Below are the code and all the weights of a small trained network. Each question names an input and a class and asks about switching units off, where a switched-off unit gives its printed mean instead of its output.

import numpy as np


def w(rows, s, z=0):
    codes = np.array(rows[::2]) - 128.0
    scale = np.full(codes.shape[1], s)
    scale[-1] = z or s
    return codes * scale


def f(y):
    return y / 2 * (1 + np.tanh(0.7978845608 * (y + 0.044715 * y**3)))


def log_softmax(a):
    a = a - a.max(-1, keepdims=True)
    return a - np.log(np.exp(a).sum(-1, keepdims=True))


def net(x, mask):
    res = np.array(x, float).reshape(1, 8) / 4 @ E
    y = f(res @ A[0][:, :-1].T + A[0][:, -1])
    res = res + np.where(mask, y, B[0][:, -1]) @ B[0][:, :-1]
    return log_softmax(res[-1] @ U[:, :-1].T + U[:, -1])


A, B = {}, {}
E = w([
[151,135,140,70],'x0',
[182,90,149,198],'x1',
[217,113,102,168],'x2',
[159,144,99,158],'x3',
[198,213,115,96],'x4',
[28,156,62,126],'x5',
[113,2,85,56],'x6',
[143,146,29,147],'x7',
],0.0062)
A[0] = w([
[108,168,98,131,51],'neuron 0',
[167,144,96,151,132],'neuron 1',
[186,103,96,136,91],'neuron 2',
[196,93,92,129,138],'neuron 3',
[94,115,175,191,106],'neuron 4',
[165,133,88,168,223],'neuron 5',
[122,116,157,136,105],'neuron 6',
[129,140,130,100,56],'neuron 7',
[88,188,42,157,82],'neuron 8',
[162,65,16,106,74],'neuron 9',
[130,154,123,102,49],'neuron 10',
[134,101,118,119,113],'neuron 11',
[136,137,124,123,60],'neuron 12',
[145,177,126,73,167],'neuron 13',
[207,160,67,162,88],'neuron 14',
[171,159,133,159,156],'neuron 15',
[134,127,149,80,69],'neuron 16',
[148,95,107,120,52],'neuron 17',
[164,161,74,164,62],'neuron 18',
[95,159,91,139,54],'neuron 19',
[114,124,121,131,3],'neuron 20',
[197,35,78,192,173],'neuron 21',
[130,109,190,109,202],'neuron 22',
[105,152,105,142,75],'neuron 23',
[115,104,73,137,7],'neuron 24',
[154,64,38,112,102],'neuron 25',
[175,4,65,222,134],'neuron 26',
[138,191,123,67,76],'neuron 27',
[160,50,18,112,132],'neuron 28',
[212,206,78,196,48],'neuron 29',
[133,160,139,51,54],'neuron 30',
[157,34,120,106,169],'neuron 31',
[146,98,143,124,35],'neuron 32',
[116,146,91,136,107],'neuron 33',
[122,99,140,139,5],'neuron 34',
[115,127,155,147,142],'neuron 35',
[162,160,146,165,47],'neuron 36',
],0.012,0.005)
B[0] = w([
[78,172,118,140,130],'neuron 0',
[85,120,177,141,167],'neuron 1',
[69,99,126,133,164],'neuron 2',
[65,73,128,134,193],'neuron 3',
[166,58,96,213,156],'neuron 4',
[117,94,213,123,213],'neuron 5',
[153,122,98,152,130],'neuron 6',
[137,161,111,121,115],'neuron 7',
[34,142,176,131,183],'neuron 8',
[124,111,107,13,194],'neuron 9',
[129,172,123,123,116],'neuron 10',
[147,135,112,122,134],'neuron 11',
[106,153,117,127,113],'neuron 12',
[201,193,172,120,170],'neuron 13',
[65,128,165,188,204],'neuron 14',
[145,128,156,158,186],'neuron 15',
[172,145,90,125,128],'neuron 16',
[125,119,78,112,127],'neuron 17',
[83,136,143,181,162],'neuron 18',
[62,153,126,137,133],'neuron 19',
[97,161,92,115,107],'neuron 20',
[135,45,186,119,251],'neuron 21',
[194,86,91,181,192],'neuron 22',
[84,140,118,150,127],'neuron 23',
[90,150,120,81,124],'neuron 24',
[131,116,132,30,190],'neuron 25',
[209,99,148,88,254],'neuron 26',
[179,207,145,129,149],'neuron 27',
[128,111,148,5,220],'neuron 28',
[156,130,168,208,226],'neuron 29',
[202,190,116,125,138],'neuron 30',
[193,109,70,111,217],'neuron 31',
[116,157,91,132,122],'neuron 32',
[98,139,160,118,135],'neuron 33',
[123,172,81,133,112],'neuron 34',
[142,92,115,158,141],'neuron 35',
[170,162,110,137,147],'neuron 36',
],0.026,0.0073)
U = w([
[238,2,156,70,221],'0',
[205,57,74,108,2],'1',
[210,107,126,44,55],'2',
[157,150,133,96,18],'3',
[65,43,179,121,153],'4',
[154,33,82,182,110],'5',
[193,89,231,185,211],'6',
[86,92,162,46,50],'7',
],0.0054,0.0043)

Each question gives the input, the list of numbers given to net, and the class t.
The units are the neurons (one row each of A and B). Each row of codes is followed by its name. A weight is (code - 128) times the scale printed after its matrix; where a second scale follows, it is the last column's (A, B and U).
mask holds one flag per neuron, in row order. A switched-off neuron (its flag False) gives its mean, the last column of its row in B, instead of its output. The means were averaged over made-up inputs and are rounded, as every weight is.
A unit's drop is (log p(t) with every unit on - log p(t) with that unit switched off) / (log p(t) with every unit on - log p(t) with every unit switched off).
The circuit of an input: a set's keep is (log p(t) with only the set's units on - log p(t) with every unit switched off) / (log p(t) with every unit on - log p(t) with every unit switched off). Starting from the 12 units with the biggest drops (on a tie, the unit counted first), units are removed one at a time, each time the one whose removal leaves the highest keep (on an exact tie, the one counted first), for as long as the keep stays at least 0.8.
circuit, biggest first: the units of the circuit, biggest drop first
unit that matters most: the unit with the biggest drop
top k neurons: the k neurons with the biggest drops, biggest first
drop of u: that unit's drop, to one decimal
input [-5,6,-7,0,-2,5,-4,-5], class 5: unit that matters most => neuron 4
input [3,-4,-1,-8,4,8,-5,7], class 7: circuit, biggest first => [neuron 22; neuron 0]
input [-4,-7,-6,3,8,0,8,8], class 2: top 2 neurons => [neuron 13; neuron 30]
input [-8,-3,0,-8,0,2,-5,4], class 4: circuit, biggest first => [neuron 8; neuron 26]
input [-1,2,4,4,4,6,2,-5], class 4: circuit, biggest first => [neuron 26; neuron 31]
input [-5,-8,1,-2,4,2,-5,-6], class 3: top 2 neurons => [neuron 21; neuron 29]
input [5,-6,-3,4,-3,-1,-4,1], class 6: top 2 neurons => [neuron 28; neuron 9]
input [-4,-1,-6,8,-1,4,-6,-1], class 4: top 2 neurons => [neuron 8; neuron 26]
input [-4,0,2,-4,5,-8,1,7], class 6: top 2 neurons => [neuron 14; neuron 29]
input [-7,1,5,-3,-4,0,-5,8], class 6: top 2 neurons => [neuron 29; neuron 26]
input [6,6,4,2,6,-1,1,0], class 6: top 2 neurons => [neuron 29; neuron 14]
input [2,-8,0,1,-7,3,0,-6], class 1: drop of neuron 1 => 0.1
input [-8,1,4,2,-3,7,2,6], class 7: drop of neuron 8 => 0.4
input [-1,5,6,-7,2,8,-8,1], class 6: circuit, biggest first => [neuron 29]
input [-2,-7,-8,-8,-3,-1,-7,2], class 3: drop of neuron 21 => 0.3
